Here is a tiny trained network, its code and every weight. The questions are about switching its units off for an input and a target symbol, where a switched-off unit gives its printed mean instead of its output.

import numpy as np


def w(rows, s, z=0):
    codes = np.array(rows[::2]) - 128.0
    scale = np.full(codes.shape[1], s)
    scale[-1] = z or s
    return codes * scale


def f(y):
    return y / 2 * (1 + np.tanh(0.7978845608 * (y + 0.044715 * y**3)))


def softmax(a):
    e = np.exp(a - a.max(-1, keepdims=True))
    return e / e.sum(-1, keepdims=True)


def log_softmax(a):
    a = a - a.max(-1, keepdims=True)
    return a - np.log(np.exp(a).sum(-1, keepdims=True))


def net(x, mask):
    ids = ['ΘΠΦαβγδεζηλμξτψ'.index(c) for c in x.split()]
    T = len(ids)
    res = E[ids] + P[:T]
    u = 0
    for l in range(2):
        q, k, v = (res @ M[l].T for M in (Q, K, V))
        z = softmax(np.where(np.tri(T) > 0, q @ k.T / 4**0.5, -1e9)) @ v
        res = res + np.where(mask[u], z, O[l][:, -1]) @ O[l][:, :-1]
        u += 1
        y = f(res @ A[l][:, :-1].T + A[l][:, -1])
        res = res + np.where(mask[u : u + 4], y, B[l][:, -1]) @ B[l][:, :-1]
        u += 4
    return log_softmax(res[-1] @ U[:, :-1].T + U[:, -1])


Q, K, V, O, A, B = {}, {}, {}, {}, {}, {}
E = w([
[74,177,109,104],'Θ',
[190,167,181,92],'Π',
[114,147,35,71],'Φ',
[194,197,115,254],'α',
[120,218,189,168],'β',
[131,165,147,102],'γ',
[136,150,153,107],'δ',
[148,148,159,105],'ε',
[46,122,232,103],'ζ',
[93,66,185,211],'η',
[69,174,106,110],'λ',
[208,43,102,82],'μ',
[48,41,68,41],'ξ',
[186,69,102,251],'τ',
[61,175,100,110],'ψ',
],0.018)
P = w([
[56,150,84,77],'0',
[255,62,168,140],'1',
[154,122,140,92],'2',
[147,109,74,186],'3',
[167,107,107,159],'4',
[111,148,92,137],'5',
[224,56,142,179],'6',
[191,95,142,140],'7',
],0.0048)
Q[0] = w([
[103,134,219,82],'0.h1',
[13,152,159,92],'0.h1',
[141,65,60,1],'0.h1',
[66,222,135,177],'0.h1',
],0.0085)
K[0] = w([
[2,189,127,109],'0.h1',
[65,86,171,106],'0.h1',
[137,66,33,8],'0.h1',
[139,201,106,133],'0.h1',
],0.0096)
V[0] = w([
[245,120,81,148],'0.h1',
[75,60,87,69],'0.h1',
[88,128,73,129],'0.h1',
[196,119,113,85],'0.h1',
],0.011)
O[0] = w([
[77,144,57,85,246],'0.h1',
[249,123,103,160,83],'0.h1',
[120,136,142,205,133],'0.h1',
[137,151,115,79,206],'0.h1',
],0.012,0.0013)
A[0] = w([
[85,176,91,159,28],'0.n1',
[128,172,200,72,252],'0.n2',
[187,255,120,37,79],'0.n3',
[160,155,30,87,53],'0.n4',
],0.0072,0.0028)
B[0] = w([
[175,115,219,42,154],'0.n1',
[191,2,99,35,253],'0.n2',
[86,40,33,149,251],'0.n3',
[189,194,139,228,235],'0.n4',
],0.0052,0.0043)
Q[1] = w([
[102,55,192,192],'1.h1',
[88,165,217,218],'1.h1',
[55,117,254,23],'1.h1',
[173,53,181,87],'1.h1',
],0.0096)
K[1] = w([
[112,168,247,99],'1.h1',
[115,53,152,137],'1.h1',
[2,81,184,125],'1.h1',
[136,129,143,217],'1.h1',
],0.0087)
V[1] = w([
[86,201,253,172],'1.h1',
[215,10,169,65],'1.h1',
[105,254,22,160],'1.h1',
[147,253,127,75],'1.h1',
],0.0057)
O[1] = w([
[99,187,169,149,2],'1.h1',
[229,110,103,58,177],'1.h1',
[202,190,75,202,152],'1.h1',
[140,254,82,52,111],'1.h1',
],0.0085,0.0051)
A[1] = w([
[184,118,3,186,127],'1.n1',
[98,48,88,146,252],'1.n2',
[159,113,173,104,240],'1.n3',
[153,134,92,111,24],'1.n4',
],0.012,0.0029)
B[1] = w([
[158,150,179,110,251],'1.n1',
[208,119,2,139,172],'1.n2',
[104,167,93,190,161],'1.n3',
[6,91,228,68,162],'1.n4',
],0.0064,0.024)
U = w([
[148,139,150,172,173],'Θ',
[99,96,82,87,209],'Π',
[190,235,153,137,78],'Φ',
[103,199,89,133,94],'α',
[102,146,207,54,93],'β',
[127,121,120,117,228],'γ',
[127,114,113,123,130],'δ',
[121,105,114,110,111],'ε',
[131,49,194,122,33],'ζ',
[95,28,84,199,102],'η',
[146,133,142,181,160],'λ',
[170,142,137,65,61],'μ',
[187,86,119,181,10],'ξ',
[126,110,2,192,148],'τ',
[150,137,149,195,255],'ψ',
],0.0092,0.0056)

Each question gives the input, a string of symbols that net reads in full, and the target symbol t.
The units are the heads (4 rows each of Q, K, V and O) and the neurons (one row each of A and B). Each row of codes is followed by its name. A weight is (code - 128) times the scale printed after its matrix; where a second scale follows, it is the last column's (O, A, B and U).
mask holds one flag per unit, layer by layer, with each layer's heads first. A switched-off unit (its flag False) gives its mean, the last column of its rows in O or B, instead of its output. The means were averaged over made-up inputs and are rounded, as every weight is.
A unit's drop is (log p(t) with every unit on - log p(t) with that unit switched off) / (log p(t) with every unit on - log p(t) with every unit switched off).
The circuit of an input: a set's keep is (log p(t) with only the set's units on - log p(t) with every unit switched off) / (log p(t) with every unit on - log p(t) with every unit switched off). Starting from all 10 units, units are removed one at a time, each time the one whose removal leaves the highest keep (on an exact tie, the one counted first), for as long as the keep stays at least 0.8.
circuit, biggest first: the units of the circuit, biggest drop first
most important unit: the unit with the biggest drop
top k neurons: the k neurons with the biggest drops, biggest first
top k neurons in layer l: the k neurons of layer l with the biggest drops, biggest first
input ξ Π Π, target ξ: circuit, biggest first	[0.h1 1.h1]
input Π η Π α Φ α μ, target μ: circuit, biggest first	[0.h1 1.n1 1.h1]
input γ Π δ ε, target Π: top neuron in layer 1	[1.n1]
input β ε γ, target β: circuit, biggest first	[1.h1 0.h1]
input λ Θ Φ, target Φ: top 2 neurons in layer 0	[0.n4 0.n2]
input ζ β δ, target ζ: circuit, biggest first	[0.h1 1.h1]
input Π η η μ, target μ: circuit, biggest first	[1.n1 0.h1 1.h1]
input η Φ Φ γ, target Φ: top 3 neurons	[1.n1 0.n2 0.n4]
input Φ α δ γ, target α: circuit, biggest first	[1.h1 0.h1]
input τ γ Π, target τ: top 2 neurons in layer 0	[0.n3 0.n2]
input Π Π ψ α Π Φ τ, target τ: top 3 neurons	[1.n2 1.n4 1.n1]
input β ξ ψ β ε Π, target β: top 2 neurons in layer 0	[0.n4 0.n3]
input Π μ ε, target Π: circuit, biggest first	[0.n3 0.h1]
input β Π ψ, target β: top 2 neurons in layer 1	[1.n2 1.n3]
input ψ α ε α Π Π, target α: most important unit	1.h1
input ψ β ξ η Φ, target Φ: circuit, biggest first	[1.n1 0.h1]
input γ γ γ ε ζ, target ζ: circuit, biggest first	[0.h1 1.h1]
input Φ Φ ψ ε, target Φ: top 2 neurons	[0.n2 1.n1]
input β ε δ, target β: top 2 neurons	[1.n2 0.n3]
input μ μ Π τ η β ξ, target ξ: top neuron	[0.n3]
input Π β Π, target Π: top 3 neurons	[0.n2 0.n3 1.n1]
input μ μ μ β τ ζ, target ζ: top 2 neurons	[0.n2 0.n3]
input α τ η, target η: top 2 neurons in layer 1	[1.n1 1.n2]
